Here is a tiny trained network, its code and every weight. The questions are about switching its units off for an input and a target symbol, where a switched-off unit gives its printed mean instead of its output.

import numpy as np


def w(rows, s, z=0):
    codes = np.array(rows[::2]) - 128.0
    scale = np.full(codes.shape[1], s)
    scale[-1] = z or s
    return codes * scale


def softmax(a):
    e = np.exp(a - a.max(-1, keepdims=True))
    return e / e.sum(-1, keepdims=True)


def log_softmax(a):
    a = a - a.max(-1, keepdims=True)
    return a - np.log(np.exp(a).sum(-1, keepdims=True))


def net(x, mask):
    ids = ['βγεθμξσψ'.index(c) for c in x.split()]
    T = len(ids)
    res = E[ids] + P[:T]
    u = 0
    for l in range(3):
        r = res
        for j in range(3):
            rows = slice(4 * j, 4 * j + 4)
            q, k, v = (r @ M[l][rows].T for M in (Q, K, V))
            z = softmax(np.where(np.tri(T) > 0, q @ k.T / 4**0.5, -1e9)) @ v
            o = O[l][rows]
            res = res + np.where(mask[u + j], z, o[:, -1]) @ o[:, :-1]
        u += 3
    return log_softmax(res[-1] @ U[:, :-1].T + U[:, -1])


Q, K, V, O = {}, {}, {}, {}
E = w([
[78,34,120,175,41,109],'β',
[61,54,52,65,112,180],'γ',
[143,145,185,98,195,172],'ε',
[231,78,129,177,132,99],'θ',
[81,159,134,215,155,103],'μ',
[138,93,210,125,115,20],'ξ',
[145,157,45,84,136,6],'σ',
[143,190,144,114,50,110],'ψ',
],0.015)
P = w([
[144,112,129,2,125,76],'0',
[121,124,164,48,127,62],'1',
[114,148,168,103,129,87],'2',
[105,168,175,134,144,112],'3',
[100,176,181,165,151,133],'4',
[96,189,188,186,158,159],'5',
[100,193,190,209,163,172],'6',
[103,207,192,220,164,187],'7',
],0.0056)
Q[0] = w([
[154,133,120,153,109,167],'L0H1',
[34,123,163,101,118,140],'L0H1',
[114,120,180,117,86,182],'L0H1',
[119,112,254,125,123,114],'L0H1',
[205,156,141,168,155,115],'L0H2',
[197,157,148,119,109,136],'L0H2',
[139,118,191,150,118,90],'L0H2',
[56,157,26,102,128,189],'L0H2',
[171,227,23,39,129,169],'L0H3',
[214,205,225,225,94,126],'L0H3',
[67,61,130,159,172,141],'L0H3',
[188,65,169,176,239,108],'L0H3',
],0.017)
K[0] = w([
[134,113,86,126,146,142],'L0H1',
[63,193,178,141,101,165],'L0H1',
[67,124,168,137,130,153],'L0H1',
[147,118,209,202,79,167],'L0H1',
[140,206,152,134,148,89],'L0H2',
[164,168,156,114,130,115],'L0H2',
[135,157,184,165,123,151],'L0H2',
[82,67,52,63,132,103],'L0H2',
[163,183,15,83,139,73],'L0H3',
[212,232,178,215,112,189],'L0H3',
[105,25,120,121,124,167],'L0H3',
[110,100,154,196,254,125],'L0H3',
],0.018)
V[0] = w([
[49,133,123,143,40,151],'L0H1',
[114,73,135,76,129,208],'L0H1',
[202,180,136,79,52,168],'L0H1',
[114,123,130,134,137,114],'L0H1',
[153,123,139,147,12,110],'L0H2',
[133,134,99,133,114,99],'L0H2',
[107,204,38,81,129,95],'L0H2',
[54,170,202,95,59,232],'L0H2',
[116,108,83,204,178,93],'L0H3',
[174,3,129,40,180,121],'L0H3',
[142,181,132,101,21,144],'L0H3',
[142,106,69,184,136,98],'L0H3',
],0.0061)
O[0] = w([
[171,194,170,103,217,113,106],'L0H1',
[174,214,174,197,100,142,5],'L0H1',
[69,86,96,186,207,111,76],'L0H1',
[123,120,122,109,136,127,152],'L0H1',
[59,115,147,86,229,141,130],'L0H2',
[120,137,149,137,140,181,124],'L0H2',
[153,72,96,190,172,230,114],'L0H2',
[129,49,81,107,162,15,149],'L0H2',
[77,77,126,75,180,142,131],'L0H3',
[91,201,39,157,210,88,70],'L0H3',
[150,158,132,118,3,204,110],'L0H3',
[70,101,97,65,143,173,93],'L0H3',
],0.0047,0.0023)
Q[1] = w([
[222,111,69,182,122,144],'L1H1',
[98,106,167,106,118,69],'L1H1',
[133,67,123,100,107,162],'L1H1',
[97,181,101,120,125,110],'L1H1',
[123,124,42,140,136,117],'L1H2',
[171,81,143,83,96,118],'L1H2',
[112,211,112,195,46,128],'L1H2',
[161,108,153,16,114,181],'L1H2',
[149,78,213,76,142,118],'L1H3',
[133,176,197,74,166,88],'L1H3',
[250,203,169,116,164,69],'L1H3',
[46,61,203,165,80,23],'L1H3',
],0.016)
K[1] = w([
[137,108,78,101,133,41],'L1H1',
[125,124,197,172,134,145],'L1H1',
[155,164,114,127,155,97],'L1H1',
[85,115,136,117,143,156],'L1H1',
[109,143,109,59,65,159],'L1H2',
[98,170,113,161,155,122],'L1H2',
[93,38,133,71,197,148],'L1H2',
[103,172,68,179,149,67],'L1H2',
[124,137,158,187,98,138],'L1H3',
[174,112,156,211,143,136],'L1H3',
[180,232,181,182,174,103],'L1H3',
[94,72,250,105,115,194],'L1H3',
],0.018)
V[1] = w([
[211,50,125,21,113,116],'L1H1',
[199,143,199,55,215,137],'L1H1',
[112,141,138,155,118,68],'L1H1',
[98,84,108,158,156,101],'L1H1',
[162,126,154,14,179,177],'L1H2',
[115,159,147,45,170,172],'L1H2',
[93,99,118,122,157,113],'L1H2',
[241,1,113,102,107,102],'L1H2',
[171,74,168,160,147,171],'L1H3',
[80,180,113,115,146,118],'L1H3',
[119,172,86,194,132,68],'L1H3',
[103,122,168,124,177,199],'L1H3',
],0.0087)
O[1] = w([
[178,2,173,168,163,199,142],'L1H1',
[125,56,183,7,128,222,233],'L1H1',
[139,139,70,130,134,158,253],'L1H1',
[154,173,130,183,84,136,129],'L1H1',
[97,88,206,29,133,201,133],'L1H2',
[74,136,178,57,120,186,127],'L1H2',
[138,180,136,137,81,130,141],'L1H2',
[228,35,163,164,120,117,140],'L1H2',
[129,40,135,81,129,123,70],'L1H3',
[101,180,111,117,128,156,168],'L1H3',
[117,149,80,174,112,114,128],'L1H3',
[103,105,122,33,142,173,100],'L1H3',
],0.0067,0.0021)
Q[2] = w([
[179,210,71,151,151,217],'L2H1',
[153,152,171,91,107,134],'L2H1',
[137,170,149,169,212,160],'L2H1',
[194,87,74,42,134,102],'L2H1',
[140,84,38,147,88,255],'L2H2',
[139,81,168,96,35,18],'L2H2',
[38,79,250,87,107,79],'L2H2',
[180,132,174,63,159,74],'L2H2',
[182,162,180,104,212,124],'L2H3',
[76,135,102,170,212,135],'L2H3',
[179,116,40,79,126,216],'L2H3',
[35,131,198,219,128,197],'L2H3',
],0.014)
K[2] = w([
[93,55,70,113,113,140],'L2H1',
[94,119,166,134,150,161],'L2H1',
[61,116,112,89,89,135],'L2H1',
[191,113,154,95,138,143],'L2H1',
[142,125,220,209,215,185],'L2H2',
[82,87,37,190,95,82],'L2H2',
[65,76,74,143,4,107],'L2H2',
[126,77,80,63,115,132],'L2H2',
[168,58,111,48,85,99],'L2H3',
[147,168,142,117,74,146],'L2H3',
[121,100,84,139,111,199],'L2H3',
[167,232,114,81,153,89],'L2H3',
],0.018)
V[2] = w([
[124,202,170,199,254,135],'L2H1',
[225,208,143,125,106,115],'L2H1',
[210,133,152,107,87,77],'L2H1',
[106,60,95,106,169,44],'L2H1',
[35,58,110,137,67,114],'L2H2',
[140,148,129,94,124,137],'L2H2',
[151,135,99,110,22,156],'L2H2',
[123,127,45,92,108,96],'L2H2',
[97,131,179,123,139,82],'L2H3',
[130,128,121,70,17,87],'L2H3',
[150,132,85,170,74,223],'L2H3',
[108,78,30,66,113,73],'L2H3',
],0.0095)
O[2] = w([
[211,197,93,121,255,100,134],'L2H1',
[194,170,127,43,100,122,133],'L2H1',
[145,116,104,12,61,101,170],'L2H1',
[53,81,150,86,148,102,162],'L2H1',
[14,4,201,180,97,176,196],'L2H2',
[156,136,117,93,114,90,130],'L2H2',
[112,125,150,111,48,178,135],'L2H2',
[137,67,76,71,106,176,152],'L2H2',
[146,147,148,97,137,60,203],'L2H3',
[179,153,105,48,34,61,188],'L2H3',
[101,117,130,231,76,246,3],'L2H3',
[117,83,46,51,90,99,137],'L2H3',
],0.0072,0.0044)
U = w([
[61,75,121,169,83,85,67],'β',
[113,127,140,133,135,137,127],'γ',
[131,155,183,58,205,212,127],'ε',
[239,54,114,195,146,119,185],'θ',
[62,206,93,169,165,98,227],'μ',
[139,109,151,101,140,58,2],'ξ',
[88,103,1,63,138,166,168],'σ',
[160,199,164,119,21,158,133],'ψ',
],0.0094,0.0079)

Each question gives the input, a string of symbols that net reads in full, and the target symbol t.
The units are the heads (4 rows each of Q, K, V and O). Each row of codes is followed by its name. A weight is (code - 128) times the scale printed after its matrix; where a second scale follows, it is the last column's (O and U).
mask holds one flag per head, layer by layer. A switched-off head (its flag False) gives its mean, the last column of its rows in O, instead of its output. The means were averaged over made-up inputs and are rounded, as every weight is.
A unit's drop is (log p(t) with every unit on - log p(t) with that unit switched off) / (log p(t) with every unit on - log p(t) with every unit switched off).
The circuit of an input: a set's keep is (log p(t) with only the set's units on - log p(t) with every unit switched off) / (log p(t) with every unit on - log p(t) with every unit switched off). Starting from all 9 units, units are removed one at a time, each time the one whose removal leaves the highest keep (on an exact tie, the one counted first), for as long as the keep stays at least 0.8.
units of the circuit, in order: the units of the circuit, biggest drop first
unit that matters most: the unit with the biggest drop
heads that matter: for each layer, one digit per head in row order, 1 if its drop is at least 0.15 and else 0, layers parted by /
drop when u is switched off: that unit's drop, to one decimal
input ξ ψ γ ψ ε γ β γ, target μ: unit that matters most -> L0H3
input ε ψ σ ψ ε ψ, target ε: heads that matter -> 001 / 010 / 100
input ξ ψ σ ε ε β ε, target β: heads that matter -> 001 / 100 / 110
input ψ μ ξ β ψ μ β, target ψ: units of the circuit, in order -> L0H3, L2H1
input ε β ε ξ μ ξ σ, target σ: heads that matter -> 101 / 000 / 010
input ψ μ σ ε ε μ, target σ: units of the circuit, in order -> L2H3, L1H1
input β ε μ ψ ψ ε ξ μ, target ψ: heads that matter -> 001 / 010 / 011
input θ θ ε ψ ε μ σ μ, target σ: heads that matter -> 100 / 110 / 011
input μ β ψ ψ γ γ σ β, target ψ: units of the circuit, in order -> L2H1, L0H3
input ψ β ξ ξ γ β, target ξ: units of the circuit, in order -> L2H3, L0H2
input θ σ μ θ ε μ, target θ: units of the circuit, in order -> L0H3, L1H2
input ε μ ε σ ξ θ ε, target σ: heads that matter -> 101 / 100 / 011
input β ψ ξ ψ, target ξ: units of the circuit, in order -> L2H3, L0H1, L0H2
input σ θ μ θ γ μ ε γ, target μ: unit that matters most -> L0H1
input γ σ ψ θ σ μ ψ, target θ: heads that matter -> 011 / 010 / 001
input μ μ β θ ε μ β μ, target β: units of the circuit, in order -> L0H3, L2H2
input β μ ψ σ γ ε μ, target ψ: units of the circuit, in order -> L2H3, L1H2, L0H3
input μ μ ε μ, target ε: heads that matter -> 000 / 010 / 000
input γ ε σ ε, target σ: heads that matter -> 101 / 000 / 011
input ξ σ β β σ, target μ: units of the circuit, in order -> L1H1
input β θ μ ξ γ μ, target ξ: heads that matter -> 001 / 010 / 001
input β ξ γ β, target ξ: heads that matter -> 101 / 001 / 101
input ε ε μ σ β ε, target μ: heads that matter -> 010 / 110 / 010
input ε ε ψ ξ ψ, target ξ: drop when L0H3 is switched off -> 0.5
input γ ψ γ ψ ε ξ, target ξ: drop when L0H2 is switched off -> 0.1
input ψ μ γ ψ, target μ: drop when L0H3 is switched off -> 0.3
input ξ ξ ε ξ ψ ξ, target ξ: drop when L2H3 is switched off -> 0.7
input ψ μ ψ, target μ: unit that matters most -> L2H1
